Below is a small trained network, with its code and all its weights. Each question gives an input and a target symbol and asks what happens when units are switched off, that is, made to give their printed mean instead of their output.

import numpy as np


def w(rows, s, z=0):
    codes = np.array(rows[::2]) - 128.0
    scale = np.full(codes.shape[1], s)
    scale[-1] = z or s
    return codes * scale


def f(y):
    return np.maximum(y, 0)


def softmax(a):
    e = np.exp(a - a.max(-1, keepdims=True))
    return e / e.sum(-1, keepdims=True)


def log_softmax(a):
    a = a - a.max(-1, keepdims=True)
    return a - np.log(np.exp(a).sum(-1, keepdims=True))


def net(x, mask):
    ids = ['ΔΛΞΠΨαβγεζηθμσφω'.index(c) for c in x.split()]
    T = len(ids)
    res = E[ids] + P[:T]
    r = res
    for j in range(3):
        rows = slice(2 * j, 2 * j + 2)
        q, k, v = (r @ M[0][rows].T for M in (Q, K, V))
        z = softmax(np.where(np.tri(T) > 0, q @ k.T / 2**0.5, -1e9)) @ v
        o = O[0][rows]
        res = res + np.where(mask[j], z, o[:, -1]) @ o[:, :-1]
    y = f(res @ A[0][:, :-1].T + A[0][:, -1])
    res = res + np.where(mask[3:7], y, B[0][:, -1]) @ B[0][:, :-1]
    return log_softmax(res[-1] @ U[:, :-1].T + U[:, -1])


Q, K, V, O, A, B = {}, {}, {}, {}, {}, {}
E = w([
[151,37,187,152,70],'Δ',
[175,115,141,84,70],'Λ',
[131,143,135,96,104],'Ξ',
[143,120,162,69,165],'Π',
[205,135,113,26,68],'Ψ',
[82,95,161,59,145],'α',
[125,103,82,87,112],'β',
[128,144,111,127,100],'γ',
[108,118,150,91,143],'ε',
[149,120,110,66,150],'ζ',
[130,163,119,141,89],'η',
[231,134,149,104,126],'θ',
[112,188,160,115,109],'μ',
[121,162,157,78,2],'σ',
[136,170,110,98,83],'φ',
[111,161,224,119,128],'ω',
],0.0089)
P = w([
[66,212,82,192,216],'0',
[104,135,197,34,173],'1',
[129,129,181,52,153],'2',
[150,134,183,53,134],'3',
[175,131,182,59,113],'4',
[186,116,209,52,90],'5',
[213,66,187,22,88],'6',
[234,104,253,47,71],'7',
],0.0045)
Q[0] = w([
[138,132,131,109,105],'H0',
[82,124,111,187,206],'H0',
[106,55,145,243,129],'H1',
[111,58,144,182,149],'H1',
[121,101,128,137,76],'H2',
[48,133,57,255,193],'H2',
],0.041)
K[0] = w([
[118,143,105,152,150],'H0',
[177,83,194,49,68],'H0',
[183,46,229,56,79],'H1',
[142,56,174,76,82],'H1',
[113,121,188,95,97],'H2',
[3,146,92,115,239],'H2',
],0.027)
V[0] = w([
[74,96,228,6,173],'H0',
[234,192,237,158,135],'H0',
[56,153,197,185,121],'H1',
[110,154,116,123,12],'H1',
[84,47,140,202,141],'H2',
[31,127,92,98,43],'H2',
],0.019)
O[0] = w([
[185,120,164,247,34,112],'H0',
[54,73,155,69,32,187],'H0',
[226,141,137,95,95,145],'H1',
[155,190,42,128,53,123],'H1',
[203,44,136,67,115,1],'H2',
[191,205,210,70,136,67],'H2',
],0.012,0.0094)
A[0] = w([
[175,120,132,101,149,21],'N0',
[147,100,38,70,220,16],'N1',
[159,69,221,103,244,154],'N2',
[113,213,32,176,51,247],'N3',
],0.011,0.0016)
B[0] = w([
[139,137,157,122,180,136],'N0',
[165,66,10,159,71,154],'N1',
[125,233,94,191,12,152],'N2',
[186,13,233,72,253,247],'N3',
],0.006,0.015)
U = w([
[133,135,139,108,157,245],'Δ',
[99,130,174,108,212,154],'Λ',
[122,114,157,100,183,129],'Ξ',
[102,110,177,195,113,98],'Π',
[69,7,143,161,241,134],'Ψ',
[162,116,184,222,149,86],'α',
[127,221,45,173,253,101],'β',
[154,189,53,99,152,109],'γ',
[142,148,146,168,140,97],'ε',
[99,164,147,196,148,86],'ζ',
[142,157,66,40,179,104],'η',
[3,115,147,42,103,104],'θ',
[140,213,222,50,171,110],'μ',
[197,76,181,37,214,79],'σ',
[131,128,118,82,187,86],'φ',
[208,70,101,101,11,144],'ω',
],0.0031,0.012)

Each question gives the input, a string of symbols that net reads in full, and the target symbol t.
The units are the heads (2 rows each of Q, K, V and O) and the neurons (one row each of A and B). Each row of codes is followed by its name. A weight is (code - 128) times the scale printed after its matrix; where a second scale follows, it is the last column's (O, A, B and U).
mask holds one flag per unit, heads first, then neurons. A switched-off unit (its flag False) gives its mean, the last column of its rows in O or B, instead of its output. The means were averaged over made-up inputs and are rounded, as every weight is.
A unit's drop is (log p(t) with every unit on - log p(t) with that unit switched off) / (log p(t) with every unit on - log p(t) with every unit switched off).
The circuit of an input: a set's keep is (log p(t) with only the set's units on - log p(t) with every unit switched off) / (log p(t) with every unit on - log p(t) with every unit switched off). Starting from all 7 units, units are removed one at a time, each time the one whose removal leaves the highest keep (on an exact tie, the one counted first), for as long as the keep stays at least 0.8.
units of the circuit, in order: the units of the circuit, biggest drop first
top k neurons: the k neurons with the biggest drops, biggest first
which heads matter: for each layer, one digit per head in row order, 1 if its drop is at least 0.15 and else 0, layers parted by /
drop when u is switched off: that unit's drop, to one decimal
input ζ Ξ β Π θ β φ, target Ψ: which heads matter	001
input θ Π Ψ, target θ: which heads matter	110
input φ β θ θ β ω θ θ, target Ψ: which heads matter	001
input Ψ θ σ θ α, target Ψ: which heads matter	011
input η η Δ ζ Δ ε Π, target ω: top 3 neurons	(N1, N2, N3)
input Ψ θ β θ Ξ Π β, target Ψ: units of the circuit, in order	(H2, N3, H1)
input θ θ α γ θ β, target θ: which heads matter	110
input φ β Π θ β β, target Ψ: units of the circuit, in order	(H2, N3)
input Λ α θ ε Π θ η, target Ψ: top 2 neurons	(N3, N2)
input θ θ ζ γ Π θ ω, target θ: units of the circuit, in order	(H0, N3)
input σ ω θ θ ω Ξ, target Ψ: units of the circuit, in order	(N3, H2)
input ζ θ θ Ξ, target Ψ: top neuron	(N2)
input σ θ β θ θ ω, target Ψ: drop when H1 is switched off	0.1
input θ Δ θ β θ α, target θ: drop when N3 is switched off	0.3
input Λ ζ θ, target Ψ: drop when H1 is switched off	0.2
